Here is a tiny trained network, its code and every weight. The questions are about switching its units off for an input and a class, where a switched-off unit gives its printed mean instead of its output.

import numpy as np


def w(rows, s, z=0):
    codes = np.array(rows[::2]) - 128.0
    scale = np.full(codes.shape[1], s)
    scale[-1] = z or s
    return codes * scale


def f(y):
    return np.maximum(y, 0)


def log_softmax(a):
    a = a - a.max(-1, keepdims=True)
    return a - np.log(np.exp(a).sum(-1, keepdims=True))


def net(x, mask):
    res = np.array(x, float).reshape(1, 8) / 4 @ E
    y = f(res @ A[0][:, :-1].T + A[0][:, -1])
    res = res + np.where(mask, y, B[0][:, -1]) @ B[0][:, :-1]
    return log_softmax(res[-1] @ U[:, :-1].T + U[:, -1])


A, B = {}, {}
E = w([
[209,116,255,100,148,79],'x0',
[135,127,41,166,211,52],'x1',
[150,224,79,4,107,134],'x2',
[154,67,128,36,87,23],'x3',
[26,47,67,63,153,143],'x4',
[222,161,169,113,249,167],'x5',
[143,147,114,119,159,159],'x6',
[156,38,132,141,158,31],'x7',
],0.0077)
A[0] = w([
[128,126,114,82,150,129,154],'neuron 0',
[162,187,102,163,191,174,213],'neuron 1',
[132,118,125,151,82,130,133],'neuron 2',
[145,110,197,97,84,102,163],'neuron 3',
[82,132,131,115,106,192,201],'neuron 4',
[153,142,228,107,37,91,156],'neuron 5',
[62,123,117,79,133,96,168],'neuron 6',
[173,128,168,137,86,77,165],'neuron 7',
[120,68,121,189,121,86,195],'neuron 8',
[101,74,76,178,146,130,136],'neuron 9',
[57,87,135,141,160,150,199],'neuron 10',
[86,31,97,185,138,96,183],'neuron 11',
[94,117,133,56,106,78,194],'neuron 12',
[218,183,133,113,112,135,196],'neuron 13',
[210,189,152,149,176,143,180],'neuron 14',
[160,185,115,174,176,159,207],'neuron 15',
[152,82,148,76,59,116,253],'neuron 16',
[149,131,160,79,94,114,200],'neuron 17',
[151,180,124,132,126,245,209],'neuron 18',
[70,108,110,157,134,169,188],'neuron 19',
],0.012,0.0042)
B[0] = w([
[162,143,55,66,133,139,165],'neuron 0',
[31,174,106,120,170,64,237],'neuron 1',
[106,83,169,145,98,158,159],'neuron 2',
[147,115,198,105,113,183,194],'neuron 3',
[116,185,102,142,27,163,205],'neuron 4',
[179,150,204,88,97,118,221],'neuron 5',
[189,107,34,105,94,175,189],'neuron 6',
[170,124,163,169,123,128,199],'neuron 7',
[108,26,99,220,121,45,216],'neuron 8',
[97,80,177,120,87,77,209],'neuron 9',
[87,87,116,137,78,93,202],'neuron 10',
[83,2,100,149,78,67,242],'neuron 11',
[210,27,117,70,172,216,200],'neuron 12',
[151,208,164,91,191,118,214],'neuron 13',
[100,220,105,91,224,67,238],'neuron 14',
[58,196,98,144,185,84,226],'neuron 15',
[227,100,144,110,112,183,204],'neuron 16',
[196,126,163,60,145,146,184],'neuron 17',
[89,251,138,165,67,120,247],'neuron 18',
[58,132,104,176,65,135,213],'neuron 19',
],0.0082,0.012)
U = w([
[187,158,249,162,108,135,34],'0',
[124,196,126,166,211,74,254],'1',
[119,51,114,220,81,70,250],'2',
[86,187,127,207,68,142,15],'3',
[183,117,28,115,104,188,71],'4',
],0.012,0.00089)

Each question gives the input, the list of numbers given to net, and the class t.
The units are the neurons (one row each of A and B). Each row of codes is followed by its name. A weight is (code - 128) times the scale printed after its matrix; where a second scale follows, it is the last column's (A, B and U).
mask holds one flag per neuron, in row order. A switched-off neuron (its flag False) gives its mean, the last column of its row in B, instead of its output. The means were averaged over made-up inputs and are rounded, as every weight is.
A unit's drop is (log p(t) with every unit on - log p(t) with that unit switched off) / (log p(t) with every unit on - log p(t) with every unit switched off).
The circuit of an input: a set's keep is (log p(t) with only the set's units on - log p(t) with every unit switched off) / (log p(t) with every unit on - log p(t) with every unit switched off). Starting from the 12 units with the biggest drops (on a tie, the unit counted first), units are removed one at a time, each time the one whose removal leaves the highest keep (on an exact tie, the one counted first), for as long as the keep stays at least 0.8.
circuit, biggest first: the units of the circuit, biggest drop first
k most important neurons: the k neurons with the biggest drops, biggest first
drop of u: that unit's drop, to one decimal
input [4,-3,2,0,-5,4,5,7], class 1: circuit, biggest first	neuron 14
input [2,8,2,-3,3,0,2,3], class 2: 2 most important neurons	neuron 13; neuron 14
input [-2,8,-7,-8,1,4,-2,-2], class 2: 2 most important neurons	neuron 11; neuron 9
input [3,8,3,-6,6,-3,4,-1], class 2: 2 most important neurons	neuron 14; neuron 18
input [-8,2,-2,-8,-7,1,-2,3], class 1: 3 most important neurons	neuron 15; neuron 1; neuron 14
input [-8,-3,8,-8,5,8,1,3], class 3: 3 most important neurons	neuron 18; neuron 4; neuron 19
input [8,1,1,8,4,2,-5,6], class 0: 2 most important neurons	neuron 5; neuron 3
input [-2,-5,-8,8,-7,2,3,6], class 0: 2 most important neurons	neuron 5; neuron 3
input [2,4,-5,4,-7,3,3,6], class 1: 2 most important neurons	neuron 14; neuron 13
input [4,-2,7,8,4,1,1,8], class 4: 2 most important neurons	neuron 12; neuron 6
input [-3,-7,1,2,-5,5,4,-1], class 1: drop of neuron 14	0.3
input [8,0,1,-4,4,-3,5,-2], class 0: drop of neuron 11	0.2
input [0,-3,6,8,-1,-8,1,-6], class 4: drop of neuron 6	0.2
input [-6,5,2,6,2,-8,5,-5], class 4: circuit, biggest first	neuron 6
input [-4,3,0,0,-4,2,-8,-7], class 1: drop of neuron 1	0.1
